Below is a small trained network, with its code and all its weights. Each question gives an input and a class and asks what happens when units are switched off, that is, made to give their printed mean instead of their output.

import numpy as np


def w(rows, s, z=0):
    codes = np.array(rows[::2]) - 128.0
    scale = np.full(codes.shape[1], s)
    scale[-1] = z or s
    return codes * scale


def f(y):
    return np.maximum(y, 0)


def log_softmax(a):
    a = a - a.max(-1, keepdims=True)
    return a - np.log(np.exp(a).sum(-1, keepdims=True))


def net(x, mask):
    res = np.array(x, float).reshape(1, 2) / 4 @ E
    y = f(res @ A[0][:, :-1].T + A[0][:, -1])
    res = res + np.where(mask, y, B[0][:, -1]) @ B[0][:, :-1]
    return log_softmax(res[-1] @ U[:, :-1].T + U[:, -1])


A, B = {}, {}
E = w([
[204,127,213,24],'x0',
[244,255,103,118],'x1',
],0.0088)
A[0] = w([
[112,81,152,130,92],'N0',
[117,139,51,236,75],'N1',
[70,8,145,139,122],'N2',
[126,114,107,119,198],'N3',
[117,162,81,162,175],'N4',
[131,145,90,100,183],'N5',
[146,101,152,69,111],'N6',
[183,92,174,65,82],'N7',
[142,107,60,81,108],'N8',
[94,70,149,110,85],'N9',
[148,141,200,118,118],'N10',
[125,125,166,67,108],'N11',
[113,123,171,150,195],'N12',
[170,161,225,79,119],'N13',
[172,232,75,132,86],'N14',
[102,153,104,140,110],'N15',
[172,226,138,146,110],'N16',
[143,146,101,126,187],'N17',
[187,165,75,145,152],'N18',
[136,129,130,153,252],'N19',
[99,152,58,194,90],'N20',
[166,102,187,87,94],'N21',
[115,165,153,72,181],'N22',
],0.015,0.012)
B[0] = w([
[98,154,159,93,156],'N0',
[59,181,40,109,222],'N1',
[88,201,202,87,237],'N2',
[178,55,138,128,196],'N3',
[126,97,80,133,219],'N4',
[162,75,144,113,194],'N5',
[111,153,88,133,175],'N6',
[57,149,77,134,193],'N7',
[148,114,128,91,128],'N8',
[103,178,163,60,169],'N9',
[125,136,95,128,176],'N10',
[111,155,87,131,172],'N11',
[194,73,146,116,188],'N12',
[107,123,76,118,229],'N13',
[69,206,195,70,243],'N14',
[118,142,97,118,154],'N15',
[86,181,188,97,236],'N16',
[172,68,151,117,203],'N17',
[122,149,186,107,233],'N18',
[219,2,139,167,255],'N19',
[92,154,48,75,206],'N20',
[101,162,82,125,183],'N21',
[147,89,115,115,203],'N22',
],0.032,0.012)
U = w([
[111,183,253,74,87],'0',
[111,151,27,97,120],'1',
[191,82,174,111,253],'2',
[165,156,141,177,78],'3',
],0.013,0.0056)

Each question gives the input, the list of numbers given to net, and the class t.
The units are the neurons (one row each of A and B). Each row of codes is followed by its name. A weight is (code - 128) times the scale printed after its matrix; where a second scale follows, it is the last column's (A, B and U).
mask holds one flag per neuron, in row order. A switched-off neuron (its flag False) gives its mean, the last column of its row in B, instead of its output. The means were averaged over made-up inputs and are rounded, as every weight is.
A unit's drop is (log p(t) with every unit on - log p(t) with that unit switched off) / (log p(t) with every unit on - log p(t) with every unit switched off).
most important unit: the unit with the biggest drop
top k neurons: the k neurons with the biggest drops, biggest first
drop when u is switched off: that unit's drop, to one decimal
input [-7,-7], class 0: most important unit => N2
input [6,5], class 1: top 2 neurons => (N13, N2)
input [8,6], class 1: top 2 neurons => (N13, N7)
input [6,-5], class 1: top 2 neurons => (N14, N16)
input [7,6], class 1: top 3 neurons => (N13, N2, N7)
input [-2,-3], class 2: top 2 neurons => (N14, N16)
input [3,-2], class 2: top 2 neurons => (N1, N20)
input [-8,8], class 0: top 3 neurons => (N14, N18, N16)
input [1,3], class 2: drop when N2 is switched off => 0.5
input [-6,8], class 0: drop when N14 is switched off => 1.8
